Here is a tiny trained network, its code and every weight. The questions are about switching its units off for an input and a class, where a switched-off unit gives its printed mean instead of its output.

import numpy as np


def w(rows, s, z=0):
    codes = np.array(rows[::2]) - 128.0
    scale = np.full(codes.shape[1], s)
    scale[-1] = z or s
    return codes * scale


def norm(h):
    return h / np.sqrt((h * h).mean(-1, keepdims=True) + 1e-5)


def f(y):
    return np.maximum(y, 0)


def log_softmax(a):
    a = a - a.max(-1, keepdims=True)
    return a - np.log(np.exp(a).sum(-1, keepdims=True))


def net(x, mask):
    res = np.array(x, float).reshape(1, 4) / 4 @ E
    u = 0
    for l in range(3):
        y = f(norm(res) @ A[l][:, :-1].T + A[l][:, -1])
        res = res + np.where(mask[u : u + 4], y, B[l][:, -1]) @ B[l][:, :-1]
        u += 4
    return log_softmax(norm(res)[-1] @ U[:, :-1].T + U[:, -1])


A, B = {}, {}
E = w([
[132,127,133,132,131,131,129,123,134],'x0',
[131,194,162,174,168,135,184,71,9],'x1',
[144,59,164,123,219,122,173,227,128],'x2',
[252,119,40,6,123,159,168,112,179],'x3',
],0.0031)
A[0] = w([
[182,84,171,83,195,122,173,207,124,24],'0.n1',
[42,92,154,146,30,108,30,174,190,2],'0.n2',
[132,48,103,132,96,128,89,181,216,232],'0.n3',
[69,48,224,189,212,112,110,253,108,30],'0.n4',
],0.0039,0.0027)
B[0] = w([
[100,53,84,156,165,125,94,112,78,169],'0.n1',
[146,2,16,191,84,115,146,49,117,224],'0.n2',
[49,203,158,136,145,98,3,93,121,253],'0.n3',
[163,171,152,34,24,125,169,80,197,230],'0.n4',
],0.0047,0.0043)
A[1] = w([
[167,81,114,128,215,139,187,167,65,3],'1.n1',
[94,112,230,132,159,122,209,254,121,14],'1.n2',
[204,174,152,55,118,147,226,110,117,62],'1.n3',
[141,81,97,134,197,139,83,246,184,63],'1.n4',
],0.0053,0.0026)
B[1] = w([
[180,237,166,33,53,195,115,162,229,178],'1.n1',
[188,32,3,179,50,153,165,112,150,169],'1.n2',
[109,24,84,180,88,98,152,101,100,251],'1.n3',
[99,150,155,188,176,113,153,117,72,180],'1.n4',
],0.0069,0.0028)
A[2] = w([
[123,68,101,112,254,107,106,203,152,106],'2.n1',
[167,104,108,12,90,125,125,128,224,152],'2.n2',
[105,115,96,137,94,110,60,143,192,77],'2.n3',
[99,82,196,141,122,104,135,171,220,6],'2.n4',
],0.0057,0.0025)
B[2] = w([
[64,145,227,193,156,80,69,59,38,163],'2.n1',
[84,161,194,112,193,129,119,197,132,254],'2.n2',
[229,111,122,102,149,168,253,195,110,241],'2.n3',
[223,180,78,29,159,215,128,172,196,151],'2.n4',
],0.006,0.0044)
U = w([
[155,54,32,198,61,136,176,96,122,190],'0',
[169,181,154,1,143,165,148,229,189,2],'1',
[45,193,231,208,177,103,70,93,34,195],'2',
],0.0081,0.0008)

Each question gives the input, the list of numbers given to net, and the class t.
The units are the neurons (one row each of A and B). Each row of codes is followed by its name. A weight is (code - 128) times the scale printed after its matrix; where a second scale follows, it is the last column's (A, B and U).
mask holds one flag per neuron, layer by layer. A switched-off neuron (its flag False) gives its mean, the last column of its row in B, instead of its output. The means were averaged over made-up inputs and are rounded, as every weight is.
A unit's drop is (log p(t) with every unit on - log p(t) with that unit switched off) / (log p(t) with every unit on - log p(t) with every unit switched off).
The circuit of an input: a set's keep is (log p(t) with only the set's units on - log p(t) with every unit switched off) / (log p(t) with every unit on - log p(t) with every unit switched off). Starting from all 12 units, units are removed one at a time, each time the one whose removal leaves the highest keep (on an exact tie, the one counted first), for as long as the keep stays at least 0.8.
units of the circuit, in order: the units of the circuit, biggest drop first
unit that matters most: the unit with the biggest drop
top k neurons: the k neurons with the biggest drops, biggest first
k most important neurons of layer l: the k neurons of layer l with the biggest drops, biggest first
drop when u is switched off: that unit's drop, to one decimal
input [-2,3,4,-8], class 0: units of the circuit, in order	1.n2, 0.n3
input [-7,-8,6,3], class 2: unit that matters most	2.n1
input [-1,-7,1,4], class 2: units of the circuit, in order	0.n4, 2.n1, 1.n4
input [1,1,5,-1], class 0: units of the circuit, in order	1.n3, 0.n4
input [-3,3,3,-6], class 0: units of the circuit, in order	0.n3, 1.n2
input [-6,2,2,-2], class 0: top 2 neurons	1.n3, 0.n3
input [8,8,5,-4], class 0: units of the circuit, in order	1.n2, 0.n3
input [-6,1,-4,0], class 2: top 3 neurons	0.n2, 0.n4, 2.n3
input [-4,-8,2,2], class 2: top 2 neurons	0.n4, 2.n1
input [8,-8,6,1], class 2: top 4 neurons	2.n1, 1.n4, 0.n1, 1.n1
input [-1,2,4,-4], class 0: top 2 neurons	0.n3, 1.n3
input [2,-8,1,-6], class 1: top 2 neurons	0.n4, 1.n3
input [-1,6,1,-6], class 0: 2 most important neurons of layer 2	2.n2, 2.n1
input [-1,-3,-6,1], class 1: units of the circuit, in order	2.n2
input [-7,-6,6,2], class 2: top 2 neurons	2.n1, 1.n4
input [-8,-3,-6,-8], class 0: top 2 neurons	0.n2, 2.n2
input [7,2,6,-3], class 0: top 3 neurons	1.n3, 0.n4, 0.n3
input [-4,-5,1,-4], class 1: 2 most important neurons of layer 0	0.n4, 0.n1
input [1,2,1,-1], class 0: top 2 neurons	1.n3, 0.n3
input [-8,8,4,2], class 1: units of the circuit, in order	1.n1
input [3,6,2,-1], class 0: drop when 0.n3 is switched off	1.8
input [0,-1,3,5], class 2: drop when 2.n1 is switched off	0.0
input [8,0,1,-2], class 1: drop when 0.n2 is switched off	0.1
input [-3,-2,8,-8], class 1: drop when 0.n4 is switched off	1.9
